Here is a tiny trained network, its code and every weight. The questions are about switching its units off for an input and a class, where a switched-off unit gives its printed mean instead of its output.

import numpy as np


def w(rows, s, z=0):
    codes = np.array(rows[::2]) - 128.0
    scale = np.full(codes.shape[1], s)
    scale[-1] = z or s
    return codes * scale


def norm(h):
    return h / np.sqrt((h * h).mean(-1, keepdims=True) + 1e-5)


def f(y):
    return y / 2 * (1 + np.tanh(0.7978845608 * (y + 0.044715 * y**3)))


def log_softmax(a):
    a = a - a.max(-1, keepdims=True)
    return a - np.log(np.exp(a).sum(-1, keepdims=True))


def net(x, mask):
    res = np.array(x, float).reshape(1, 5) / 4 @ E
    u = 0
    for l in range(3):
        y = f(norm(res) @ A[l][:, :-1].T + A[l][:, -1])
        res = res + np.where(mask[u : u + 3], y, B[l][:, -1]) @ B[l][:, :-1]
        u += 3
    return log_softmax(norm(res)[-1] @ U[:, :-1].T + U[:, -1])


A, B = {}, {}
E = w([
[93,118,88,252,187,79,225,155,22,137,202],'x0',
[90,108,105,64,100,221,117,124,22,141,150],'x1',
[170,73,145,165,185,41,150,95,98,117,71],'x2',
[249,150,180,224,1,116,8,149,123,172,227],'x3',
[136,50,246,7,162,157,94,163,201,187,121],'x4',
],0.0088)
A[0] = w([
[152,102,88,141,157,107,141,117,167,66,169,11],'L0N1',
[127,16,231,133,183,138,151,246,85,234,245,114],'L0N2',
[166,133,152,189,163,2,150,119,225,110,69,2],'L0N3',
],0.0067,0.0059)
B[0] = w([
[152,104,168,210,33,121,67,181,174,139,127,106],'L0N1',
[113,75,186,158,134,103,180,163,99,77,234,254],'L0N2',
[131,176,154,119,179,1,108,233,202,49,131,201],'L0N3',
],0.012,0.0052)
A[1] = w([
[238,107,145,204,71,53,68,107,78,139,159,2],'L1N1',
[85,37,170,59,142,146,126,102,153,149,97,37],'L1N2',
[86,168,2,217,101,96,172,96,83,78,152,164],'L1N3',
],0.0093,0.0026)
B[1] = w([
[89,103,106,99,75,213,174,44,139,112,40,214],'L1N1',
[157,116,48,145,103,150,161,56,71,138,115,176],'L1N2',
[101,71,80,244,196,161,211,119,80,119,199,254],'L1N3',
],0.011,0.0097)
A[2] = w([
[157,120,228,82,2,188,75,128,155,198,226,167],'L2N1',
[105,197,170,133,81,149,155,218,108,156,153,2],'L2N2',
[148,214,19,109,57,201,37,210,169,132,223,139],'L2N3',
],0.0072,0.0022)
B[2] = w([
[6,108,58,189,143,83,216,66,32,167,174,253],'L2N1',
[253,148,93,127,200,72,159,161,183,149,168,118],'L2N2',
[48,106,78,208,176,1,149,111,108,151,214,165],'L2N3',
],0.0087,0.0052)
U = w([
[86,95,109,185,141,159,194,108,55,146,189,232],'0',
[171,124,158,132,126,103,100,138,178,139,64,1],'1',
[168,154,201,152,163,3,92,227,202,99,211,94],'2',
[135,121,109,49,69,214,116,72,137,139,12,64],'3',
],0.013,0.0052)

Each question gives the input, the list of numbers given to net, and the class t.
The units are the neurons (one row each of A and B). Each row of codes is followed by its name. A weight is (code - 128) times the scale printed after its matrix; where a second scale follows, it is the last column's (A, B and U).
mask holds one flag per neuron, layer by layer. A switched-off neuron (its flag False) gives its mean, the last column of its row in B, instead of its output. The means were averaged over made-up inputs and are rounded, as every weight is.
A unit's drop is (log p(t) with every unit on - log p(t) with that unit switched off) / (log p(t) with every unit on - log p(t) with every unit switched off).
The circuit of an input: a set's keep is (log p(t) with only the set's units on - log p(t) with every unit switched off) / (log p(t) with every unit on - log p(t) with every unit switched off). Starting from all 9 units, units are removed one at a time, each time the one whose removal leaves the highest keep (on an exact tie, the one counted first), for as long as the keep stays at least 0.8.
units of the circuit, in order: the units of the circuit, biggest drop first
k most important neurons: the k neurons with the biggest drops, biggest first
top k neurons in layer l: the k neurons of layer l with the biggest drops, biggest first
drop when u is switched off: that unit's drop, to one decimal
input [6,-5,-3,4,3], class 2: units of the circuit, in order	[L1N2, L1N3]
input [-6,5,4,2,1], class 3: 2 most important neurons	[L1N2, L0N2]
input [-4,8,1,-3,6], class 3: top 2 neurons in layer 1	[L1N3, L1N2]
input [-4,2,7,-4,3], class 3: units of the circuit, in order	[L1N3]
input [-5,1,-8,-6,-1], class 3: 2 most important neurons	[L1N3, L2N1]
input [-4,-4,7,-4,8], class 1: top 2 neurons in layer 0	[L0N3, L0N2]
input [5,-6,8,0,-3], class 2: 3 most important neurons	[L0N3, L2N1, L1N2]
input [1,-4,4,-7,5], class 2: 4 most important neurons	[L0N3, L1N1, L1N3, L2N1]
input [-6,-7,-1,-4,0], class 2: 2 most important neurons	[L0N3, L1N1]
input [-8,-3,-7,4,5], class 0: drop when L2N1 is switched off	1.2
input [1,-5,5,4,-2], class 2: drop when L0N3 is switched off	2.6
input [-3,2,2,6,-2], class 3: drop when L1N1 is switched off	0.9
